Below is a small trained network, with its code and all its weights. Each question gives an input and a target symbol and asks what happens when units are switched off, that is, made to give their printed mean instead of their output.

import numpy as np


def w(rows, s, z=0):
    codes = np.array(rows[::2]) - 128.0
    scale = np.full(codes.shape[1], s)
    scale[-1] = z or s
    return codes * scale


def norm(h):
    return h / np.sqrt((h * h).mean(-1, keepdims=True) + 1e-5)


def f(y):
    return np.maximum(y, 0)


def softmax(a):
    e = np.exp(a - a.max(-1, keepdims=True))
    return e / e.sum(-1, keepdims=True)


def log_softmax(a):
    a = a - a.max(-1, keepdims=True)
    return a - np.log(np.exp(a).sum(-1, keepdims=True))


def net(x, mask):
    ids = ['βγεζηπφψω'.index(c) for c in x.split()]
    T = len(ids)
    res = E[ids] + P[:T]
    q, k, v = (norm(res) @ M[0].T for M in (Q, K, V))
    z = softmax(np.where(np.tri(T) > 0, q @ k.T / 2**0.5, -1e9)) @ v
    res = res + np.where(mask[0], z, O[0][:, -1]) @ O[0][:, :-1]
    y = f(norm(res) @ A[0][:, :-1].T + A[0][:, -1])
    res = res + np.where(mask[1:17], y, B[0][:, -1]) @ B[0][:, :-1]
    return log_softmax(norm(res)[-1] @ U[:, :-1].T + U[:, -1])


Q, K, V, O, A, B = {}, {}, {}, {}, {}, {}
E = w([
[225,97,153,61,222],'β',
[170,135,148,74,214],'γ',
[5,166,173,94,180],'ε',
[168,132,150,24,243],'ζ',
[56,106,187,57,153],'η',
[68,239,132,130,175],'π',
[123,181,22,54,138],'φ',
[220,156,167,146,75],'ψ',
[138,33,65,237,201],'ω',
],0.018)
P = w([
[96,159,109,158,252],'0',
[110,164,119,154,177],'1',
[122,149,122,158,142],'2',
[129,133,129,144,115],'3',
[130,122,124,135,97],'4',
[131,106,126,120,79],'5',
[136,95,126,118,66],'6',
[147,89,129,102,61],'7',
],0.011)
Q[0] = w([
[120,133,104,178,118],'h0',
[109,65,96,251,170],'h0',
],0.018)
K[0] = w([
[157,115,138,152,170],'h0',
[58,247,171,152,188],'h0',
],0.016)
V[0] = w([
[122,181,156,7,142],'h0',
[133,137,249,138,96],'h0',
],0.016)
O[0] = w([
[74,150,212,67,144,255],'h0',
[189,139,249,173,183,68],'h0',
],0.013,0.009)
A[0] = w([
[93,183,88,87,134,53],'n0',
[68,117,58,154,112,163],'n1',
[140,193,175,143,133,92],'n2',
[211,137,26,93,147,183],'n3',
[177,163,151,95,160,203],'n4',
[111,190,144,105,71,143],'n5',
[48,48,151,137,69,124],'n6',
[133,27,105,144,134,233],'n7',
[139,115,201,157,94,60],'n8',
[96,192,142,147,72,117],'n9',
[114,120,92,78,46,168],'n10',
[161,50,140,74,136,34],'n11',
[70,96,180,189,130,113],'n12',
[140,119,92,59,168,158],'n13',
[103,31,118,246,111,254],'n14',
[129,142,122,137,129,64],'n15',
],0.014,0.003)
B[0] = w([
[162,94,50,151,64,194],'n0',
[138,126,177,131,229,181],'n1',
[205,100,112,109,156,165],'n2',
[145,82,222,223,113,200],'n3',
[133,110,29,177,111,231],'n4',
[165,184,181,135,110,171],'n5',
[187,100,188,188,163,175],'n6',
[123,31,137,215,179,169],'n7',
[198,153,124,111,135,151],'n8',
[108,162,226,149,101,148],'n9',
[81,126,159,158,79,187],'n10',
[73,203,203,154,133,196],'n11',
[143,116,54,172,126,165],'n12',
[161,132,178,108,66,255],'n13',
[15,1,84,170,108,166],'n14',
[132,123,120,156,130,128],'n15',
],0.017,0.0093)
U = w([
[193,140,172,147,80,255],'β',
[145,100,67,94,106,77],'γ',
[59,194,122,160,187,31],'ε',
[99,107,99,52,138,154],'ζ',
[116,94,189,85,221,3],'η',
[126,252,118,167,143,6],'π',
[32,124,121,144,40,88],'φ',
[218,140,64,200,135,26],'ψ',
[94,42,105,232,145,187],'ω',
],0.014,0.0025)

Each question gives the input, a string of symbols that net reads in full, and the target symbol t.
The units are the heads (2 rows each of Q, K, V and O) and the neurons (one row each of A and B). Each row of codes is followed by its name. A weight is (code - 128) times the scale printed after its matrix; where a second scale follows, it is the last column's (O, A, B and U).
mask holds one flag per unit, heads first, then neurons. A switched-off unit (its flag False) gives its mean, the last column of its rows in O or B, instead of its output. The means were averaged over made-up inputs and are rounded, as every weight is.
A unit's drop is (log p(t) with every unit on - log p(t) with that unit switched off) / (log p(t) with every unit on - log p(t) with every unit switched off).
The circuit of an input: a set's keep is (log p(t) with only the set's units on - log p(t) with every unit switched off) / (log p(t) with every unit on - log p(t) with every unit switched off). Starting from the 12 units with the biggest drops (on a tie, the unit counted first), units are removed one at a time, each time the one whose removal leaves the highest keep (on an exact tie, the one counted first), for as long as the keep stays at least 0.8.
units of the circuit, in order: the units of the circuit, biggest drop first
most important unit: the unit with the biggest drop
top k neurons: the k neurons with the biggest drops, biggest first
drop when u is switched off: that unit's drop, to one decimal
input φ β π η η γ, target η: units of the circuit, in order	(h0)
input ψ π ε, target ψ: top 3 neurons	(n12 n2 n11)
input β ζ β φ β ε, target β: top 2 neurons	(n6 n5)
input β γ π β π, target π: units of the circuit, in order	(n3 n14)
input η ω β η η, target β: units of the circuit, in order	(n6 n14 n7)
input ω φ φ ω β φ β, target φ: units of the circuit, in order	(h0 n10)
input β ψ β ε β η π, target β: top 3 neurons	(n2 n9 n11)
input η β ψ β ε ψ φ, target ψ: units of the circuit, in order	(h0 n4)
input η γ η φ β η, target β: units of the circuit, in order	(n6 n14)
input ζ φ β ζ φ, target β: top 4 neurons	(n5 n14 n4 n1)
input φ β ε ψ η β ζ η, target η: top 3 neurons	(n0 n13 n3)
input ε β β β φ, target β: top 3 neurons	(n5 n14 n13)
input φ ω β β β γ η ψ, target ψ: top 2 neurons	(n13 n4)
input η ε ζ φ β, target φ: most important unit	h0
input η ζ β, target η: top 2 neurons	(n0 n5)
input β η β π ψ ψ ε η, target ψ: drop when n3 is switched off	0.1
input ζ φ η ψ, target ψ: drop when h0 is switched off	1.2
input β ζ η η η β, target η: drop when h0 is switched off	1.5
input β β η β ψ ψ β β, target ψ: drop when n0 is switched off	-0.2
input ω η φ ζ, target φ: units of the circuit, in order	(h0)
